[  5  -7   5 -10  27   0   1 -17  -8  19  -7   7  15 -18  31   8  11 -22
 -14 -20] -> kosa > [31]
[  9   5   8   9 -88  -4 -16  -2  -5  16  -4  15  10  -1  -2   1 -10 -25
  19  -6] -> Fug > [24]
[  2  -2  16   1 -11   3   0   2  -5  15   0   1   6  -8  -6   4   2 -17
  16 -11] -> kosa > [20]
[ 11   0  -1   9   3   0   3  19   3 -14 -13  22 -15  11  46 -13  21  21
 -27 -23] -> tefal > [7]
[ -8  -8  -2 -21  47   4  -9 -38 -18  22 -12  10  26 -16  17  11  10 -50
 -14  -6] -> kosa > [15]
[ -3  -3   0  66 -58  -9  -9  18  -3 -11  -9  27   1  21  38  -1   4 -18
   2 -16] -> tefal > [11]
[ -4   7   7  12 -19  -6   4   4  -2   3  -4  10   8  -1  25   6  13  -2
   0 -10] -> kosa > [31]
[  0  -4  -2  15  14  -5   4   7   5  -1  -6  19  -9  10  40   2  25  26
 -34 -12] -> tefal > [7]
[  3  -8   7  20 -25   1   6  22  -2  -3  -3  11  -1   4  51   7  13  21
  -2 -15] -> tefal > [7]
[ -5  -5   3   4  19  -4  -6 -24 -11  23  -4   5  19  -3  26  26  20  -8
 -15 -33] -> kosa > [15]
[ -1   7   7  13 -32  -5 -10  -7  -4  18   5   8   2   7 -31 -13   9 -22
   9 -13] -> Fug > [27]
[  9 -10   6  10  33   8 -15 -28  -9  31  -1   0  23  -5  25   5  17 -16
 -12 -10] -> kosa > [15]
[ 10  -1  -9  -2  33   0  -8 -21  -7  23  -4   8  13   0   1  -3   7 -21
 -10  -7] -> kosa > [20]
[  2  -2  -2  28 -41  -3  -3   7  -2   7  -8  23   4   7  44   6  17  22
 -13  -9] -> tefal > [7]
[ 12   2   2  35 -76  -6  -6  29   0  -4   1  25  -3   5  33  -6  10   2
   2 -17] -> tefal > [7]
[  0  -3  -1  14  39  -4   3   8   1 -24  -8  12   1  -8  43 -10  10 -14
 -11 -17] -> tefal > [7]
[  8   3   5  24 -24  -3   6  37   1 -13  -6  18  -8   7  49  -2  12  23
  -7 -23] -> tefal > [7]
[  4   5  -9   5 -94  -5 -15  -7  -7  19  -7  21  14 -10  -4   1  -9 -22
  17 -13] -> Fug > [24]
[  0  -5  12   2  -2  -3  -2 -17 -12  22   1   7  17  -1   1  10   7 -22
  -4 -10] -> kosa > [20]
[  3  -2  25 -10 -18   2   1 -18 -13  33  -2  16  14 -16 -20   2  29  -7
   3 -20] -> kosa > [20]
[  8  -1  -3  13 -33  -5  -5  -4  -1   8  -5  26   3   2  39   5  13  15
 -13 -15] -> tefal > [7]
[ -4   0  10   9 -28  -8 -12 -13 -11  19  -3   2  15 -12 -31   0  -9 -38
  24   1] -> Fug > [27]
[  8   0   1  20 -34  -5   0  17   2  -4  -7  18 -10   0  20  -2  -4   4
  -1 -17] -> tefal > [7]
[  5   0   5   9   6  -1   4  14   1  -8  -6  20  -1  -2  34  -7  15  -1
 -11 -20] -> tefal > [7]
[  3 -19   5 -12 -21  -3  -3 -20 -10  34  -5  19   9 -14   6  10  19  -3
 -15 -18] -> kosa > [20]
[ -3   1  -4  21 -25  -5  -2   7  -7 -10  -3  12  -3  12  24   4  -1  -1
  -3   1] -> tefal > [11]
[ -2   4   7  16 -57   3 -11  -1  -7  12   0   2   3   0 -34   0 -13 -23
  16   3] -> Fug > [23]
[  5  -6  14   3  -2   3  -5  -7 -19  16  -3  -3   7  -8 -15  -5  -8 -38
  12 -16] -> kosa > [20]
[ -2   1  -6  47 -15  -6 -19 -32  -6  17   3 -20  12  26 -74   3 -22 -35
   4  26] -> Fug > [27]
[ 21   9 -14  21 -81  -4 -94   1  -4  13  -4  16  12   1 -12 -10 -18 -29
  21  -3] -> Fug > [24]
[-12  -2  20 -11   7  -6  -2 -26 -11  24  -3  14  14 -15 -18   4  21 -35
   4 -12] -> kosa > [20]
[  2   0 -32  30 -63 -11 -10  11   4 -24 -14  33   2  11  50  12 -16 -20
 -14  -8] -> tefal > [9]
[-10   0  11 -14 -68 -11   0  -6  -8  19 -12  27  11  -9 -16   4   6 -35
  18 -21] -> Fug > [27]
[ -3 -13  10  -9  -9   1   0 -13  -6  28 -11  12  13 -16  32  25  15  -9
 -11 -16] -> kosa > [15]
[ -6  -6  10  -2 -10  -2   2 -10 -11  14 -11  13  13  -8  21   6  12 -14
 -16 -11] -> kosa > [31]
[  3  -2  20 -13 -36   4  -3  -7  -7  33  -1   5  12 -22 -10   1  12 -14
   8 -15] -> kosa > [20]
[  5   1  -8 -39   4  -6 -12 -53 -15  39  -7  26  19 -16 -19   4  22 -32
 -25 -13] -> kosa > [20]
[  9   9 -10  14 -69 -11 -16  -2 -11   0  -5  28   6   6 -11 -13 -10 -35
  14 -11] -> Fug > [24]
[ 12  -7  11  24 -90   4 -14  21  -5  17  -7   2  18  -4  -6   7  -5  -7
  31 -11] -> Fug > [23]
[  9  -6   7  17 -39  -4   9  21 -49  -9  -6  28  -1   3  45   5  18  18
  -8 -16] -> tefal > [7]
[ -5  -7 -15   8 -52  -6   1  12   1 -11 -15  27   8  -1  48  11   7  -1
  -2 -14] -> tefal > [9]
[  5   1  27  37 -94  -5 -11  18  -3  25  -5  17   6   2 -12  -5  18   8
  24  -8] -> Fug > [23]
[  8  -4   0  41 -34  -4   5  26   4 -17  -6  16 -10   9  50  -3   9  27
 -11 -11] -> tefal > [9]
[-8 -4 15 -1  3 -3  6 -7 -3 13  3  7  8 -3 10  2 22 -6 -4 -7] -> kosa > [31]
[  6  -2 -11  21 -27  -3   4  14 -10 -13  -7  19   4   4  61   9  10   8
 -11  -8] -> tefal > [9]
[-25  -6   1  -3 -13   4  -5 -29  -9  28  -7  19   1  -8   6  20  15 -26
  -8  -8] -> kosa > [15]
[  4  -3 -18  37   7  -5  -5   3   2 -17  -1  17   3  15  63   4  12   3
 -19   0] -> tefal > [9]
[ -9 -13  13  -2  33   4  12  -7  -6  13  -5   3   3  -4  35  13  21   2
 -17 -10] -> kosa > [31]
